Below is a small trained network, with its code and all its weights. Each question gives an input and a target symbol and asks what happens when units are switched off, that is, made to give their printed mean instead of their output.

import numpy as np


def w(rows, s, z=0):
    codes = np.array(rows[::2]) - 128.0
    scale = np.full(codes.shape[1], s)
    scale[-1] = z or s
    return codes * scale


def norm(h):
    return h / np.sqrt((h * h).mean(-1, keepdims=True) + 1e-5)


def f(y):
    return y / 2 * (1 + np.tanh(0.7978845608 * (y + 0.044715 * y**3)))


def softmax(a):
    e = np.exp(a - a.max(-1, keepdims=True))
    return e / e.sum(-1, keepdims=True)


def log_softmax(a):
    a = a - a.max(-1, keepdims=True)
    return a - np.log(np.exp(a).sum(-1, keepdims=True))


def net(x, mask):
    ids = ['αγδπστω'.index(c) for c in x.split()]
    T = len(ids)
    res = E[ids] + P[:T]
    r = norm(res)
    for j in range(2):
        rows = slice(3 * j, 3 * j + 3)
        q, k, v = (r @ M[0][rows].T for M in (Q, K, V))
        z = softmax(np.where(np.tri(T) > 0, q @ k.T / 3**0.5, -1e9)) @ v
        o = O[0][rows]
        res = res + np.where(mask[j], z, o[:, -1]) @ o[:, :-1]
    y = f(norm(res) @ A[0][:, :-1].T + A[0][:, -1])
    res = res + np.where(mask[2:26], y, B[0][:, -1]) @ B[0][:, :-1]
    return log_softmax(norm(res)[-1] @ U[:, :-1].T + U[:, -1])


Q, K, V, O, A, B = {}, {}, {}, {}, {}, {}
E = w([
[107,84,108],'α',
[125,81,95],'γ',
[122,73,98],'δ',
[141,79,78],'π',
[45,61,230],'σ',
[246,23,66],'τ',
[254,102,137],'ω',
],0.0074)
P = w([
[50,151,112],'0',
[107,126,116],'1',
[128,55,254],'2',
[97,196,107],'3',
[164,170,120],'4',
[143,33,194],'5',
],0.01)
Q[0] = w([
[214,175,176],'h1',
[135,141,119],'h1',
[155,146,141],'h1',
[26,27,111],'h2',
[29,2,111],'h2',
[35,85,115],'h2',
],0.0098)
K[0] = w([
[146,40,183],'h1',
[112,126,143],'h1',
[128,111,144],'h1',
[162,215,254],'h2',
[180,220,250],'h2',
[126,196,251],'h2',
],0.0088)
V[0] = w([
[153,65,133],'h1',
[111,182,43],'h1',
[149,47,162],'h1',
[184,105,43],'h2',
[159,198,79],'h2',
[109,2,170],'h2',
],0.0083)
O[0] = w([
[84,65,103,165],'h1',
[254,132,188,168],'h1',
[59,64,75,157],'h1',
[179,74,200,168],'h2',
[96,86,160,60],'h2',
[213,170,94,254],'h2',
],0.0072,0.0041)
A[0] = w([
[84,246,161,4],'n1',
[133,119,141,117],'n2',
[197,103,86,152],'n3',
[44,152,124,122],'n4',
[87,29,249,144],'n5',
[127,113,62,153],'n6',
[142,164,140,204],'n7',
[136,146,122,74],'n8',
[162,209,224,222],'n9',
[120,109,133,157],'n10',
[119,216,54,166],'n11',
[134,104,140,80],'n12',
[147,148,183,161],'n13',
[41,30,66,168],'n14',
[76,151,138,103],'n15',
[79,221,171,35],'n16',
[105,176,130,29],'n17',
[121,110,42,160],'n18',
[66,111,131,254],'n19',
[113,130,125,184],'n20',
[229,217,83,147],'n21',
[125,163,81,82],'n22',
[117,147,132,50],'n23',
[158,44,161,169],'n24',
],0.012,0.0025)
B[0] = w([
[224,182,181,141],'n1',
[132,133,131,132],'n2',
[60,110,77,238],'n3',
[30,170,140,124],'n4',
[39,137,114,204],'n5',
[128,95,78,158],'n6',
[118,108,98,144],'n7',
[136,113,129,124],'n8',
[109,83,20,165],'n9',
[132,147,131,136],'n10',
[107,48,40,170],'n11',
[150,140,130,135],'n12',
[135,119,81,141],'n13',
[69,243,109,170],'n14',
[84,160,143,116],'n15',
[136,196,205,132],'n16',
[151,145,143,119],'n17',
[147,65,76,165],'n18',
[72,176,157,131],'n19',
[114,138,124,128],'n20',
[132,171,252,255],'n21',
[132,84,89,135],'n22',
[133,129,130,114],'n23',
[219,168,155,231],'n24',
],0.019,0.0086)
U = w([
[131,47,96,157],'α',
[158,111,170,4],'γ',
[52,67,197,99],'δ',
[235,188,218,129],'π',
[62,130,18,103],'σ',
[215,194,19,97],'τ',
[73,254,132,234],'ω',
],0.0089,0.002)

Each question gives the input, a string of symbols that net reads in full, and the target symbol t.
The units are the heads (3 rows each of Q, K, V and O) and the neurons (one row each of A and B). Each row of codes is followed by its name. A weight is (code - 128) times the scale printed after its matrix; where a second scale follows, it is the last column's (O, A, B and U).
mask holds one flag per unit, heads first, then neurons. A switched-off unit (its flag False) gives its mean, the last column of its rows in O or B, instead of its output. The means were averaged over made-up inputs and are rounded, as every weight is.
A unit's drop is (log p(t) with every unit on - log p(t) with that unit switched off) / (log p(t) with every unit on - log p(t) with every unit switched off).
The circuit of an input: a set's keep is (log p(t) with only the set's units on - log p(t) with every unit switched off) / (log p(t) with every unit on - log p(t) with every unit switched off). Starting from the 12 units with the biggest drops (on a tie, the unit counted first), units are removed one at a time, each time the one whose removal leaves the highest keep (on an exact tie, the one counted first), for as long as the keep stays at least 0.8.
circuit, biggest first: the units of the circuit, biggest drop first
unit that matters most: the unit with the biggest drop
k most important neurons: the k neurons with the biggest drops, biggest first
which heads matter: for each layer, one digit per head in row order, 1 if its drop is at least 0.15 and else 0, layers parted by /
input α π π δ, target α: 3 most important neurons -> (n11; n9; n24)
input α γ τ ω, target σ: circuit, biggest first -> (n24)
input ω π π α, target π: circuit, biggest first -> (n21; n5)
input π δ σ ω ω, target δ: which heads matter -> 10
input δ α σ γ, target α: which heads matter -> 00
input α δ α π, target α: 2 most important neurons -> (n11; n9)
input α δ τ α α ω, target ω: which heads matter -> 10
input δ π γ, target π: 3 most important neurons -> (n11; n5; n9)
input ω α ω τ γ α, target τ: circuit, biggest first -> (n21; n24)
input ω α ω α τ α, target τ: 3 most important neurons -> (n21; n24; n3)
input ω σ π, target ω: circuit, biggest first -> (h1; n14)
input τ π π τ τ δ, target τ: circuit, biggest first -> (n21; n24)
input π π π α σ, target π: circuit, biggest first -> (h2; n1)
input σ δ π α α, target δ: circuit, biggest first -> (n21; n24)
input τ π ω π τ, target π: unit that matters most -> h2
input π π τ π ω α, target ω: circuit, biggest first -> (n5; n24)
input π α ω ω π τ, target ω: 2 most important neurons -> (n5; n14)
input δ σ γ σ δ, target σ: 2 most important neurons -> (n21; n18)
input π γ α α α σ, target σ: which heads matter -> 00
input τ σ δ π δ σ, target σ: which heads matter -> 01
input ω π σ, target ω: which heads matter -> 10
input ω α α, target ω: unit that matters most -> h1
input γ ω π π ω τ, target ω: which heads matter -> 11
input τ α γ δ τ π, target τ: which heads matter -> 11
input π π π ω π γ, target ω: which heads matter -> 00
input π γ α ω, target σ: which heads matter -> 10
